Each row has a class, written after it.
-6  32  42  47  32  -12  -2  -2  27  30  -40  0  -51  -60  2  50  -22  42  -32  -14  -8  -14  -50  -18  11  -56  6  -11  -11  26  23  -63  14  36  18  2  51  -30  71  -15  14  2  0 | z_19
-17  -15  -50  14  34  28  -56  -15  -25  -32  55  -52  -42  -1  -1  30  6  -38  20  -19  15  -3  -27  33  11  -30  -7  -46  -15  6  29  -17  16  34  31  15  64  14  34  34  22  37  -26 | z_535
2  31  5  35  32  1  31  -35  -10  5  -27  12  -46  -43  11  25  11  67  -65  -53  45  -33  -32  27  -25  -53  0  -28  6  3  12  -74  41  34  17  -22  54  6  32  1  19  42  -7 | z_269
-12  -13  -26  15  31  17  -43  -8  -26  4  40  -37  -50  5  8  34  11  -44  6  -32  13  -13  -34  42  -1  -39  8  -29  -16  0  22  -10  2  42  25  16  83  17  29  36  18  18  -35 | z_675
26  -16  -24  4  27  -2  -22  -7  -4  -1  24  -55  -31  -18  -13  41  38  -68  -29  -20  14  -9  1  114  -9  -1  -16  -8  2  -17  1  18  0  42  24  40  52  42  26  24  38  50  -14 | z_90
-22  10  40  50  5  -3  71  -20  13  40  -8  16  -71  -39  16  30  10  47  -46  -36  26  5  -32  1  -18  -49  11  0  -16  19  -42  -69  18  67  -5  2  64  14  45  -19  -26  34  22 | z_19
-22  -1  -56  3  41  31  -54  -13  -27  -21  36  -41  -48  -3  14  44  9  -42  25  -36  8  -3  -32  55  17  -29  -1  -42  -17  0  31  -7  15  34  27  17  62  26  25  31  29  31  -22 | z_577
4  35  28  34  24  17  36  -34  9  -1  -26  10  -45  -39  33  48  17  70  -27  -63  39  -12  -40  15  -7  -45  5  -39  1  8  12  -68  31  33  10  -1  45  10  33  4  10  32  -5 | z_577
30  -18  -22  2  26  -2  -7  -10  -11  -14  34  -60  -24  -14  -6  29  36  -67  -24  -20  9  -19  11  91  -14  -8  -23  -20  11  -17  9  7  15  21  26  33  34  37  42  10  34  58  -14 | z_134
-13  -14  40  -23  21  12  -11  -2  19  23  17  -33  -13  -5  -4  32  -9  -44  -29  3  -3  31  -46  51  9  -30  -23  -12  -2  3  22  6  13  83  34  24  71  26  48  19  15  43  -21 | z_420
-19  1  -45  6  39  30  -62  -10  -18  -15  33  -36  -42  -5  18  44  4  -40  23  -32  9  12  -35  41  22  -28  -2  -40  -21  2  32  -8  15  37  27  20  60  25  32  24  28  29  -24 | z_577
21  30  12  41  39  6  24  -34  3  -1  -27  3  -46  -35  4  24  13  62  -58  -47  38  -28  -36  28  -19  -39  -7  -32  -3  17  19  -63  30  36  13  -13  63  -2  31  -5  16  36  -5 | z_269
-3  -23  30  -30  27  18  -7  -17  25  17  12  -28  -20  25  -5  43  -12  -49  -34  5  -6  28  -39  56  23  -15  -32  -14  -5  0  17  -1  3  86  26  13  90  23  46  -3  8  56  -31 | z_19
-6  8  45  58  4  -6  60  -5  19  33  -7  11  -60  -61  16  22  18  51  -42  -32  26  21  -36  14  -26  -35  9  -3  -8  16  -36  -56  25  59  4  7  53  0  54  -10  -9  28  10 | z_420
36  -9  -13  2  36  -3  8  -4  -20  0  30  -61  -34  -7  -13  50  36  -61  -16  -30  9  -6  4  91  -8  -24  -15  -15  -3  -3  4  4  10  28  26  6  33  30  28  23  38  55  -5 | z_380
-13  4  -53  14  42  15  -41  -3  -39  -8  41  -38  -55  -37  10  29  6  -55  9  -31  6  5  -30  35  9  -44  -3  -24  -23  9  28  -21  9  44  20  8  73  0  52  28  31  28  -20 | z_284
6  4  74  61  -3  -18  61  -3  25  47  -21  21  -71  -28  19  20  20  37  -50  -30  38  10  -42  7  -27  -44  16  4  -8  22  -48  -46  6  65  6  5  65  -1  50  -4  -11  36  1 | z_675
-10  -8  -23  18  35  13  -43  -7  -21  4  34  -37  -55  -5  5  28  8  -52  8  -30  9  -15  -30  42  4  -35  9  -28  -21  7  20  -11  -1  41  25  23  91  21  30  29  21  18  -34 | z_675
25  -22  -29  -2  30  2  -8  -1  -5  14  49  -46  -26  -21  1  40  32  -57  -20  -20  2  -31  20  82  -25  -22  -13  1  8  -13  12  23  16  33  21  16  48  36  27  2  25  50  -12 | z_474
-7  -18  21  -21  36  5  -13  -8  16  13  9  -27  -6  28  -7  16  4  -53  -50  -3  11  14  -42  55  6  -30  -27  -24  -1  8  22  -1  18  73  44  14  59  39  34  17  30  69  -18 | z_269
-11  -4  -56  14  34  26  -43  -2  -39  15  55  -33  -52  -5  11  33  4  -53  11  -28  -3  11  -26  41  8  -32  14  -17  -22  6  18  -7  8  65  20  19  89  24  40  -2  4  19  -19 | z_474
2  -16  19  -20  42  4  -14  -1  9  8  22  -27  -15  0  -24  28  8  -53  -23  9  14  28  -56  71  21  -3  -24  -15  -4  -1  10  22  13  78  41  35  91  24  34  21  15  48  -24 | z_90
-2  -3  -46  11  32  25  -53  -8  -36  3  41  -47  -46  -24  3  30  2  -36  -2  -19  7  8  -37  47  6  -33  2  -36  -20  2  28  -23  7  48  21  14  88  15  36  27  15  23  -26 | z_420
51  -7  -4  -8  20  -3  -21  13  -13  2  34  -58  -29  -18  -13  37  37  -50  -29  -14  15  0  8  106  14  -14  -16  -14  1  -30  -2  4  0  32  25  19  53  42  30  12  40  58  -24 | z_329
2  -22  35  -12  23  10  -23  -3  17  7  6  -23  -10  -4  2  35  10  -47  -32  -6  17  25  -42  55  20  -36  -30  -25  0  -1  25  -4  13  55  33  -3  78  5  50  11  30  64  -32 | z_284
52  -9  -25  -13  19  -3  -7  7  -14  14  43  -49  -37  -40  -3  22  35  -48  -30  -10  11  -11  21  102  3  -16  -22  -7  0  -27  -7  4  -1  49  14  13  54  36  29  22  28  53  -8 | z_329
-15  -9  27  -32  28  18  -9  -13  22  21  21  -24  -18  19  -4  43  -8  -38  -36  5  -19  11  -35  58  17  -30  -18  -14  -11  12  22  -13  3  75  28  16  70  29  48  12  14  43  -17 | z_19
7  33  27  35  27  8  43  -27  -8  1  -7  16  -40  -51  9  32  21  66  -39  -55  28  -16  -34  25  -17  -40  -7  -25  -4  1  11  -62  40  23  3  -1  52  2  53  -10  -2  15  -9 | z_134
29  -14  -16  2  27  6  -27  -15  5  -4  14  -60  -36  -11  10  40  26  -63  -14  -17  17  -17  5  92  3  -9  -17  -24  4  -4  6  17  4  35  26  29  32  38  14  16  44  67  -12 | z_577
1  1  81  66  -4  -11  64  6  23  42  -12  18  -67  -15  19  12  19  42  -53  -39  39  12  -34  6  -34  -46  13  3  -15  18  -47  -51  12  63  2  8  72  8  45  -9  -18  32  2 | z_675
19  -18  -53  7  33  -12  -17  -21  -12  -4  27  -60  -40  -20  -9  18  22  -66  -37  -16  15  -38  13  90  -23  -20  -19  -15  6  -7  2  9  10  46  30  19  38  32  20  19  47  69  1 | z_269
-9  -16  27  -29  38  13  1  -19  8  13  20  -33  -18  19  -15  40  -4  -38  -32  3  -8  21  -38  60  12  -20  -23  -11  -7  5  16  0  11  78  25  15  65  31  47  11  17  59  -33 | z_19
22  -22  -36  6  26  -5  -19  -20  5  5  14  -55  -36  -14  1  23  24  -71  -49  -20  14  -31  19  93  -21  -21  -25  -15  7  -9  9  5  6  47  27  18  41  37  24  10  46  69  -3 | z_269
5  2  -51  -2  30  20  -52  11  -37  5  50  -37  -41  -24  -1  22  26  -35  4  -28  1  16  -26  52  18  -39  -3  -35  -20  -10  21  -18  4  41  24  2  81  25  41  33  14  22  -29 | z_329
0  12  50  60  1  -2  63  3  25  35  -26  10  -53  -63  20  21  4  47  -52  -30  32  21  -37  2  -23  -45  12  -3  -5  18  -32  -67  17  78  11  16  67  4  59  -6  -15  40  9 | z_420
-24  -17  19  -21  34  11  -12  -12  26  -1  12  -30  -14  16  -11  47  -16  -45  -21  2  -11  18  -42  39  27  -28  -23  -27  -8  1  24  -13  14  71  37  16  89  22  48  4  17  53  -31 | z_19
7  29  19  38  26  4  46  -41  -16  -9  2  -2  -61  -53  11  33  7  71  -27  -50  44  -25  -32  8  -10  -45  -1  -28  -1  13  0  -63  42  32  9  -3  27  -6  39  6  13  34  -6 | z_535
-16  -8  -72  13  40  14  -55  -17  -35  4  33  -36  -58  -2  6  14  7  -52  -14  -28  12  -6  -30  58  7  -30  -2  -31  -15  6  21  -17  10  57  29  6  75  20  29  20  30  43  -14 | z_269
40  -10  -11  8  25  -8  10  -12  -3  0  35  -68  -50  -12  -7  28  25  -65  -25  -17  17  -45  15  78  -28  -13  -13  -7  2  -7  -5  22  -8  44  18  39  55  28  12  27  33  53  -21 | z_675
-10  -9  23  -19  38  15  -12  10  12  8  8  -23  -17  15  -17  28  6  -53  -26  5  1  15  -53  67  20  -8  -16  -11  -6  12  17  13  9  76  42  38  88  30  37  26  9  39  -19 | z_90
-5  -10  26  -14  24  3  -11  0  12  9  14  -30  -13  -9  -3  31  5  -56  -25  -1  13  19  -39  42  20  -32  -26  -17  -1  0  20  4  8  65  33  13  69  8  51  16  33  62  -25 | z_284
6  40  22  30  32  8  45  -38  -1  -3  -10  1  -52  -35  3  48  1  81  -48  -42  23  -10  -32  15  -14  -43  0  -28  -11  6  11  -82  30  33  -3  -12  70  5  42  -9  2  30  -12 | z_19
-20  7  45  57  6  2  56  8  17  41  -1  25  -47  -29  17  22  14  43  -42  -37  22  17  -30  -1  -19  -45  13  1  -12  15  -28  -43  26  70  7  9  69  6  60  -33  -21  27  20 | z_474
5  -14  30  -16  36  1  -18  15  20  11  20  -23  -2  11  -12  36  -11  -55  -18  12  -12  21  -30  44  16  -22  -14  -2  -3  5  25  16  14  70  39  25  82  29  54  -12  21  45  -23 | z_474
-5  -16  28  -20  20  7  -6  -6  10  11  23  -26  -13  8  -7  31  7  -57  -22  -3  -4  24  -41  67  14  -16  -30  -18  -3  -14  15  9  11  69  33  30  69  24  61  2  16  49  -20 | z_134
23  43  23  21  37  11  35  -46  -13  -2  -8  -2  -50  -37  20  40  16  79  -30  -56  43  -15  -39  37  -7  -31  0  -41  2  5  16  -56  34  33  5  1  43  6  32  4  21  35  -1 | z_577
31  -11  -31  8  32  -10  -9  -24  -25  -1  38  -59  -41  -41  -5  27  37  -58  -25  -17  23  -22  9  93  -22  -20  -21  -11  8  -12  5  10  1  34  11  11  41  18  31  21  49  63  -9 | z_284
29  45  51  42  27  -20  -12  31  14  33  -31  4  -34  -66  -4  28  1  54  -29  -9  -1  6  -51  -2  30  -56  13  -14  -11  24  18  -55  7  29  26  5  40  -18  74  6  25  1  4 | z_329
-15  10  38  53  5  -8  58  -2  5  30  -24  17  -58  -34  7  20  22  34  -48  -35  40  20  -42  20  -21  -34  6  1  -14  15  -45  -38  20  66  9  16  69  13  49  -1  -21  25  25 | z_90
24  55  47  29  22  -10  -5  33  10  42  -27  10  -39  -68  4  27  0  50  -30  -15  -6  5  -47  4  23  -55  17  -2  -8  20  20  -59  2  37  21  7  33  -13  74  12  21  -12  5 | z_329
-5  1  -62  21  35  17  -51  -6  -37  -16  46  -43  -43  -24  5  32  10  -45  9  -37  10  10  -28  43  10  -40  0  -32  -25  5  26  -18  4  28  18  10  78  8  45  28  33  39  -30 | z_284
14  31  26  39  23  21  31  -33  12  -22  -5  2  -54  -45  11  40  4  70  -43  -41  46  -15  -22  15  -13  -39  -8  -33  -2  15  5  -67  36  27  12  -7  45  -4  34  -4  5  33  -16 | z_535
17  38  28  36  33  16  29  -23  2  0  -10  5  -40  -68  8  36  14  89  -46  -42  39  -13  -38  26  -14  -36  2  -33  0  5  18  -77  40  25  7  -10  66  -7  35  3  10  21  -17 | z_420
17  -16  -17  2  26  4  -23  -18  1  10  22  -52  -42  -17  12  42  27  -59  -17  -22  13  -17  4  94  -7  -16  -17  -15  2  -10  2  19  4  45  21  28  25  41  19  17  40  64  -13 | z_577
-11  12  39  54  -3  0  59  -14  7  37  2  18  -57  -45  17  19  28  46  -50  -37  27  21  -33  30  -27  -35  8  -9  -12  8  -42  -54  20  67  5  16  48  5  72  -19  -20  38  13 | z_134
-20  17  38  46  1  2  74  -20  15  38  -13  10  -68  -32  14  27  8  51  -51  -32  16  7  -28  -2  -13  -39  5  -7  -23  20  -40  -62  15  78  -7  8  57  -1  58  -21  -21  36  14 | z_19
42  -6  -22  1  38  -7  -6  -9  -14  -9  28  -57  -24  -19  -23  45  30  -44  -13  -19  2  -19  11  94  -6  -18  -18  -18  -4  0  11  9  10  26  25  4  41  21  31  21  41  55  -10 | z_380
5  26  61  50  -4  -4  67  3  19  36  -21  20  -56  -49  9  28  17  51  -35  -40  30  31  -21  1  -19  -50  11  -4  -24  22  -34  -65  25  68  3  -13  61  0  59  -17  -23  24  21 | z_380
-15  -13  -24  16  27  23  -49  3  -22  -2  41  -41  -45  5  10  29  6  -43  6  -36  4  -3  -33  39  5  -42  8  -33  -18  -3  28  -14  12  42  26  18  75  13  29  37  22  15  -41 | z_675
27  -2  26  -31  29  6  -14  8  -7  26  32  -24  -20  -6  -16  16  14  -32  -29  3  4  20  -34  77  29  -18  -20  -17  -10  -10  9  0  -1  77  27  15  87  32  45  12  14  43  -28 | z_329
-5  10  -57  7  42  15  -32  -17  -45  -9  32  -38  -35  -16  -8  50  4  -40  15  -41  0  16  -27  43  11  -47  1  -34  -29  5  25  -19  16  32  24  -7  64  21  38  31  22  20  -21 | z_380
9  23  43  40  24  20  21  -11  11  2  -23  8  -22  -44  11  35  16  81  -57  -49  33  1  -39  27  -19  -42  -4  -36  -2  -3  22  -79  37  21  9  -17  69  -1  44  2  12  22  -28 | z_420
-4  -14  24  -20  45  4  -7  3  3  4  26  -34  -2  0  -16  33  -11  -45  -9  0  -7  5  -28  49  12  -27  -12  -8  -1  3  32  21  28  75  41  30  71  30  51  -1  23  46  -16 | z_474
14  7  79  57  5  -15  61  -6  24  37  -11  16  -65  -37  13  13  20  49  -51  -33  40  -5  -28  11  -33  -40  10  -1  -13  26  -37  -44  17  57  3  11  64  1  47  -11  -13  27  5 | z_675
8  27  13  36  32  -1  30  -29  0  9  -32  16  -46  -33  14  23  10  68  -62  -52  38  -22  -37  22  -15  -47  -10  -26  2  7  18  -67  38  27  12  -27  54  -4  35  -2  21  39  0 | z_269
-3  18  43  65  4  -7  57  -4  21  28  -15  7  -58  -76  13  20  4  52  -48  -25  31  13  -29  -5  -30  -45  14  -6  -12  25  -38  -64  27  68  9  18  56  3  55  -15  -17  25  11 | z_420
-8  -20  32  -16  31  4  -24  9  12  18  29  -29  -3  17  -9  30  1  -47  -19  -1  -7  15  -29  54  18  -27  -11  -14  1  1  30  12  21  71  39  25  81  34  50  -9  22  54  -21 | z_474
24  28  78  51  40  -18  3  22  37  17  -31  8  -36  -49  2  37  -11  49  -27  -16  3  -19  -55  -15  2  -51  7  -9  -10  34  29  -45  21  15  26  12  43  -33  63  7  29  -7  -15 | z_675
-13  5  55  51  12  -1  53  -12  23  41  -32  24  -54  -40  27  17  27  38  -28  -32  41  5  -42  9  -9  -32  2  -13  -12  18  -35  -40  17  56  4  6  45  12  38  -8  -8  40  21 | z_577
36  -2  -16  -1  35  -4  5  -24  -23  3  23  -58  -34  -25  -12  49  30  -50  -15  -31  7  -12  12  104  -8  -25  -14  -16  -6  -7  7  3  15  32  20  -1  29  30  23  19  41  48  -7 | z_380
6  30  46  60  43  -18  -10  24  27  38  -33  8  -29  -65  1  42  -15  30  -17  -13  -11  -16  -44  -16  2  -56  13  5  -7  28  33  -31  18  27  27  10  47  -22  69  -23  21  -9  7 | z_474
1  31  57  47  48  -5  -18  10  34  28  -45  4  -31  -61  14  40  0  41  -13  -17  12  -15  -62  -2  16  -42  6  -24  0  24  36  -44  20  20  33  13  22  -24  56  5  37  6  4 | z_577
-18  -12  27  -26  28  20  -11  -14  21  10  17  -34  -21  24  -9  43  -9  -37  -32  4  -14  24  -35  52  19  -21  -26  -19  -8  2  26  -8  9  81  24  19  77  25  49  5  15  56  -29 | z_19
0  4  51  62  -8  0  44  -21  20  22  -7  10  -64  -39  15  19  15  50  -39  -26  42  13  -30  7  -16  -34  4  -16  -12  25  -41  -52  19  57  8  3  38  -5  51  -19  -11  39  9 | z_535
-3  27  51  55  3  -10  76  9  16  26  -26  19  -60  -54  4  36  16  42  -40  -39  30  20  -20  -10  -19  -56  9  2  -19  27  -39  -62  30  57  7  -10  50  6  55  -14  -20  36  16 | z_380
42  -4  -18  -4  22  -6  10  -15  -13  5  18  -61  -35  -18  -11  52  28  -61  -15  -25  7  -13  16  86  -7  -20  -17  -8  -4  -4  2  16  4  38  22  9  37  28  28  17  32  59  -9 | z_380
23  19  71  37  26  3  34  -14  23  7  -19  15  -37  -27  12  37  19  70  -50  -52  37  -20  -37  23  -20  -50  -3  -26  -1  7  21  -61  27  14  9  -11  76  1  32  8  11  22  -22 | z_675
-12  2  56  63  5  1  50  5  23  44  -15  11  -53  -53  19  19  15  43  -59  -28  33  20  -38  8  -28  -44  7  -6  -11  20  -36  -58  21  64  10  11  60  6  57  -13  -17  33  12 | z_420
-1  34  31  24  27  12  49  -40  -4  0  -10  -1  -44  -18  4  45  7  81  -55  -55  27  -11  -32  19  -15  -47  -5  -30  -8  4  9  -72  35  29  0  -17  64  6  42  -8  1  32  -12 | z_19
53  -7  -24  -8  19  1  -15  9  -9  11  36  -55  -39  -38  0  33  41  -57  -23  -17  11  -9  18  95  8  -16  -16  -12  0  -19  -1  5  -4  34  21  16  49  39  29  19  29  53  -16 | z_329
8  30  46  43  31  -9  -11  -3  22  18  -26  4  -41  -65  2  37  -14  39  -20  -12  15  -12  -53  -6  14  -48  1  -13  3  30  22  -45  19  19  31  4  10  -34  62  8  34  3  2 | z_535
0  -9  23  -17  25  11  -27  -4  13  -3  20  -33  -3  -3  -8  33  4  -44  -26  -1  6  27  -31  62  16  -31  -25  -22  -7  4  29  9  12  48  30  11  62  15  50  19  38  58  -28 | z_284
-3  25  47  55  26  -5  -5  19  29  24  -27  20  -31  -61  12  46  -5  37  -33  -26  -2  4  -56  -8  8  -53  -8  -10  -6  9  25  -50  30  13  23  5  28  -30  78  -16  14  -10  -4 | z_134
6  38  39  53  39  -18  -9  5  14  24  -40  7  -33  -82  1  31  -3  35  -30  -12  7  -13  -52  -8  9  -55  1  -14  -9  29  30  -51  11  20  18  -1  34  -42  77  5  42  6  3 | z_284
7  32  48  52  48  -18  -4  22  25  25  -29  13  -22  -58  -4  41  -15  39  -27  -10  -11  -9  -47  -19  5  -51  11  -3  -2  33  32  -39  26  30  30  11  36  -23  79  -23  28  -8  5 | z_474
6  9  -51  3  31  16  -49  13  -34  5  57  -46  -40  -23  -1  28  24  -26  15  -28  5  20  -26  45  28  -35  4  -37  -28  -10  20  -17  1  41  25  18  81  29  45  35  18  32  -23 | z_329
15  -9  -29  -7  28  -3  4  -25  -7  -1  34  -63  -45  -16  -12  50  17  -57  -31  -13  -5  -17  10  91  -5  -15  -16  -10  -5  -16  -4  -5  3  39  12  22  46  38  23  11  40  69  -21 | z_19
-2  -1  -55  22  37  23  -46  6  -26  -8  47  -42  -40  -6  3  35  0  -51  19  -30  -8  12  -21  31  6  -34  16  -23  -28  14  24  -8  9  52  25  25  91  25  43  2  10  24  -23 | z_474
28  -21  -19  4  14  4  5  -10  4  19  19  -60  -43  -43  13  36  21  -66  -28  -14  7  -14  7  76  -14  -20  -20  -3  8  -9  2  3  -3  63  16  31  44  29  30  25  27  60  -8 | z_420
1  33  45  53  37  -14  1  6  10  29  -31  2  -30  -64  2  33  -3  34  -23  -22  2  -11  -52  -3  6  -44  -6  -15  -7  3  31  -46  22  19  20  17  29  -26  78  -7  25  -7  6 | z_134
